The symbols move the points like this.
&: J192->J738, J222->J803, J393->J401, J93->J117, J424->J157, J117->J73, J690->J110, J855->J82, J217->J462, J458->J222, J995->J416, J231->J161, J534->J962, J82->J287, J462->J653, J516->J617, J12->J829, J936->J607, J264->J393, J238->J93, J299->J217, J199->J915, J471->J163, J137->J276, J694->J199, J937->J231, J163->J615, J363->J458, J899->J356, J578->J654, J157->J363, J589->J694, J615->J238, J450->J192, J110->J495, J962->J102, J281->J282, J592->J426, J244->J988, J347->J244, J426->J347, J915->J690, J287->J264, J73->J299, J803->J899, J691->J471, J607->J450, J677->J936, J860->J647, J653->J578, J495->J137, J356->J592, J647->J534, J829->J995, J102->J589, J654->J12, J112->J937, J617->J112, J416->J860, J738->J855, J988->J281, J401->J691, J282->J516, J276->J424, J161->J677
*: J192->J112, J222->J110, J393->J607, J93->J264, J424->J694, J117->J393, J690->J647, J855->J231, J217->J471, J458->J690, J995->J299, J231->J244, J534->J578, J82->J161, J462->J163, J516->J356, J12->J117, J936->J282, J264->J936, J238->J287, J299->J691, J199->J416, J471->J738, J137->J102, J694->J995, J937->J347, J163->J855, J363->J915, J899->J137, J578->J238, J157->J199, J589->J829, J615->J82, J450->J617, J110->J534, J962->J654, J281->J803, J592->J424, J244->J458, J347->J363, J426->J157, J915->J860, J287->J677, J73->J401, J803->J495, J691->J192, J607->J516, J677->J281, J860->J462, J653->J615, J495->J962, J356->J276, J647->J653, J829->J73, J102->J12, J654->J93, J112->J426, J617->J592, J416->J217, J738->J937, J988->J222, J401->J450, J282->J899, J276->J589, J161->J988
@: J192->J264, J222->J426, J393->J615, J93->J462, J424->J803, J117->J653, J690->J424, J855->J401, J217->J12, J458->J592, J995->J962, J231->J450, J534->J199, J82->J691, J462->J829, J516->J161, J12->J647, J936->J855, J264->J163, J238->J217, J299->J654, J199->J137, J471->J117, J137->J458, J694->J495, J937->J607, J163->J73, J363->J356, J899->J244, J578->J416, J157->J899, J589->J110, J615->J299, J450->J287, J110->J157, J962->J915, J281->J937, J592->J281, J244->J617, J347->J516, J426->J282, J915->J276, J287->J471, J73->J578, J803->J347, J691->J93, J607->J82, J677->J738, J860->J589, J653->J995, J495->J363, J356->J988, J647->J694, J829->J534, J102->J690, J654->J860, J112->J936, J617->J677, J416->J102, J738->J393, J988->J112, J401->J238, J282->J231, J276->J222, J161->J192

In the rows, 21 means zero.

The rows follow the links: the fewer symbols apart two points are, the more alike their rows tend to be.

Each row is also shifted at random along 4 hidden directions that mean nothing.

Some points, each with a row of numbers:
J995: 16 19 16 23 25 16 18 23 23 16 23 20 23 22 20 21 17 26 22 18 19 18 23 24 25 19 24 21 24 25 21 23 17 23 26 26 27 26 25 22 24 17 20 24 17 23 23 27 17 17 21
J424: 17 26 24 24 17 22 22 26 25 22 27 24 20 16 28 26 16 23 20 20 22 21 22 25 21 18 27 24 18 24 24 21 25 29 30 18 27 25 23 33 25 21 21 22 21 22 23 29 13 18 12
J161: 24 25 24 17 21 27 22 27 25 28 16 23 17 25 18 20 24 21 23 24 21 21 19 19 19 23 19 18 16 21 21 17 27 21 20 14 25 16 18 24 18 22 20 17 23 22 27 19 19 19 23
J458: 25 24 30 27 17 25 21 17 28 22 24 29 27 20 28 27 14 22 21 19 19 23 26 23 13 19 23 23 18 22 23 21 27 19 24 20 20 21 21 23 24 28 20 25 22 21 21 23 25 21 18
J112: 27 24 29 19 18 28 21 24 20 27 19 23 17 21 20 20 23 20 19 25 22 23 19 20 17 26 18 19 15 20 20 19 25 23 18 15 16 21 21 23 17 24 23 19 23 18 20 18 27 23 23
J231: 22 25 23 17 19 28 25 30 19 28 19 19 14 23 16 19 23 23 20 25 23 20 16 20 21 27 20 17 15 22 18 17 26 25 18 14 21 19 19 27 17 21 21 15 23 19 26 19 18 22 24
J222: 14 22 28 26 14 25 25 21 20 23 22 25 22 21 23 26 15 23 16 23 21 21 21 22 16 25 24 19 17 22 21 19 27 24 16 19 13 22 20 25 22 28 21 24 23 18 20 21 25 26 19
J347: 21 26 24 21 19 22 23 16 24 26 18 24 19 23 25 22 22 17 20 26 24 21 21 19 24 19 24 20 20 17 26 17 26 27 18 13 17 19 19 23 25 26 20 19 23 19 20 21 20 23 15
J73: 20 17 15 20 25 19 22 20 18 20 22 17 23 20 19 19 26 22 24 14 20 22 19 23 19 20 18 27 23 23 19 24 15 16 25 28 24 22 22 18 21 20 21 18 21 26 22 20 20 22 23
J495: 17 23 24 24 19 17 19 20 29 19 25 27 24 20 28 25 16 20 21 23 23 20 27 25 25 14 27 23 23 23 25 23 24 26 29 19 27 22 21 29 28 25 20 24 19 21 22 30 16 16 14
J217: 17 15 17 21 24 18 22 21 15 15 23 16 24 18 20 21 24 21 23 18 22 23 22 21 21 22 18 24 27 21 19 26 15 15 23 29 22 21 23 12 19 17 24 24 22 23 18 17 23 22 28
J677: 33 25 22 18 24 25 22 22 25 28 15 23 19 27 18 18 24 19 23 23 20 21 19 18 20 22 19 18 18 19 22 16 26 19 18 16 22 16 17 19 18 23 19 17 23 22 25 17 21 21 22
J615: 17 19 17 19 26 20 17 21 24 24 17 20 21 26 15 15 25 24 23 15 16 17 20 21 22 20 18 19 20 24 18 21 19 18 21 24 24 24 21 19 18 19 19 18 16 24 25 23 22 21 22
J617: 29 25 29 20 19 28 22 24 24 22 21 24 20 18 25 24 22 17 23 26 21 29 23 19 17 21 16 20 17 17 24 20 24 21 25 17 24 18 24 15 16 16 24 24 27 20 17 17 25 20 23
J287: 24 20 22 16 22 24 20 23 17 23 18 19 18 19 19 17 31 18 23 22 22 24 19 21 21 25 15 24 20 19 18 23 17 20 23 20 21 21 22 18 15 19 24 18 21 21 21 18 25 22 27
J264: 25 19 22 18 23 23 19 22 17 21 18 18 19 20 18 18 28 18 22 24 21 25 20 19 21 25 13 20 22 18 18 23 17 18 21 22 20 20 23 14 15 17 25 21 22 21 18 17 28 21 30
J738: 26 23 20 14 25 23 22 21 21 25 19 19 19 19 21 18 32 17 24 20 23 25 18 20 21 20 16 25 19 18 23 20 19 20 25 18 25 19 20 18 17 19 21 15 24 24 21 18 20 21 20
J690: 20 20 21 26 20 16 21 17 22 16 24 24 25 22 26 24 15 20 20 25 24 20 27 22 25 19 26 20 29 21 24 24 22 23 20 22 19 21 20 22 28 25 19 27 20 19 19 23 20 20 20
J937: 16 24 27 18 18 29 24 30 22 24 20 21 17 22 21 22 21 21 21 27 22 25 19 18 19 25 18 18 15 20 20 18 26 23 22 14 25 18 22 21 17 16 23 22 26 21 22 18 21 19 24
J855: 17 22 22 15 23 24 21 20 18 26 18 18 17 19 20 17 32 17 22 21 24 24 18 22 22 23 15 25 18 19 20 21 19 21 22 19 21 21 20 20 18 21 22 14 21 22 21 19 23 24 22
J12: 21 18 16 21 25 15 18 26 21 18 24 18 21 22 18 21 20 25 22 21 21 16 24 24 27 20 23 21 27 26 18 26 17 23 26 24 28 23 23 26 23 19 20 23 17 22 25 26 15 16 25
J962: 25 19 19 26 21 19 23 19 20 17 27 21 27 19 23 25 15 25 20 15 19 20 22 24 16 20 24 25 24 25 20 24 20 18 22 29 20 24 21 22 25 24 21 25 22 23 21 23 19 24 19

Where do the symbols, taken in turn from left to right, take each start?
Answers are names.
28 24 19 15 24 24 23 20 22 30 16 20 17 23 18 16 30 18 23 19 23 21 16 21 24 21 20 23 18 20 22 18 23 22 19 16 22 18 16 23 20 23 19 12 22 24 25 20 18 23 17
* * => J592
25 15 16 20 23 17 22 24 14 19 25 16 22 18 19 21 25 22 23 18 25 20 21 24 22 23 21 25 27 23 17 27 15 17 24 27 22 20 21 22 22 21 22 21 20 23 23 21 19 21 28
@ * @ => J578
15 19 16 25 23 17 20 20 18 16 24 18 21 22 20 21 15 28 19 17 18 17 19 22 23 22 25 20 22 25 21 22 17 23 19 29 18 30 25 21 23 17 21 25 19 22 20 25 22 25 18
* * => J163
22 16 18 22 24 16 19 21 16 17 22 18 24 21 19 19 22 21 22 21 23 19 23 23 23 23 20 22 28 22 17 27 15 17 21 28 20 21 22 18 20 22 23 24 18 21 21 20 23 20 30
* * * => J161
17 19 24 27 19 16 20 15 26 16 23 27 29 22 27 26 15 20 22 23 22 20 30 22 23 17 26 21 29 22 23 24 22 19 21 24 20 19 19 21 28 28 19 28 19 20 20 23 23 19 22
@ & & => J157
18 17 22 28 19 18 23 16 20 16 23 24 28 21 24 26 15 22 20 21 22 19 26 22 19 21 25 23 28 22 21 25 21 17 18 26 15 20 19 20 26 28 20 28 20 19 19 20 25 24 24
* & * => J217
27 25 28 26 16 24 22 18 24 21 25 26 25 19 26 26 14 23 19 20 19 22 24 23 16 21 24 22 18 22 22 20 26 23 21 21 18 24 23 25 24 26 22 25 22 20 19 24 25 23 15
@ & & => J426
23 19 18 27 23 18 23 20 20 15 27 20 26 19 23 24 14 25 21 15 17 21 22 22 18 20 24 23 23 23 22 23 18 18 22 30 21 24 24 17 23 19 22 27 22 23 19 22 21 23 19
* * @ * => J471
38 26 27 20 20 26 23 19 20 22 20 21 18 19 25 22 23 17 21 26 22 28 19 18 20 21 19 21 17 15 24 19 22 26 20 17 17 21 23 16 19 18 25 21 27 18 14 18 26 25 19
& * @ => J988
15 17 16 21 26 18 20 13 17 22 17 18 22 23 16 15 26 22 20 14 16 19 18 21 20 24 18 22 22 21 20 21 15 17 13 29 12 27 22 15 19 22 20 19 17 23 19 19 29 28 22
* * & => J450
22 20 15 23 24 17 20 23 22 17 24 18 23 21 20 21 16 26 22 17 19 17 22 23 23 18 24 21 23 25 21 23 18 22 26 27 27 27 25 24 23 16 21 24 19 24 23 27 16 19 19
* @ * * => J393
22 17 16 22 23 15 18 24 15 21 22 17 20 22 16 17 22 25 18 21 23 13 20 25 28 25 24 21 27 26 16 26 17 24 18 25 18 26 21 30 22 24 21 20 13 19 25 25 20 22 26
* @ @ * => J73
18 19 22 27 19 17 22 17 24 17 25 25 29 21 26 26 15 21 21 22 23 20 28 24 20 19 26 23 28 23 21 25 22 18 22 23 22 18 19 22 27 28 19 26 20 20 23 23 21 19 22
& @ => J276
11 18 15 19 26 19 20 18 18 20 18 17 21 24 16 16 24 24 21 15 16 20 17 19 21 22 18 21 21 21 20 20 16 17 18 28 20 25 23 14 19 17 21 19 19 24 19 19 24 25 22
& * => J393
18 17 15 20 23 18 21 21 15 21 23 16 21 19 17 18 27 23 22 15 22 20 19 23 21 23 20 26 24 24 17 25 15 17 21 28 20 23 20 21 20 22 21 18 19 22 23 20 21 25 24
@ & * => J117
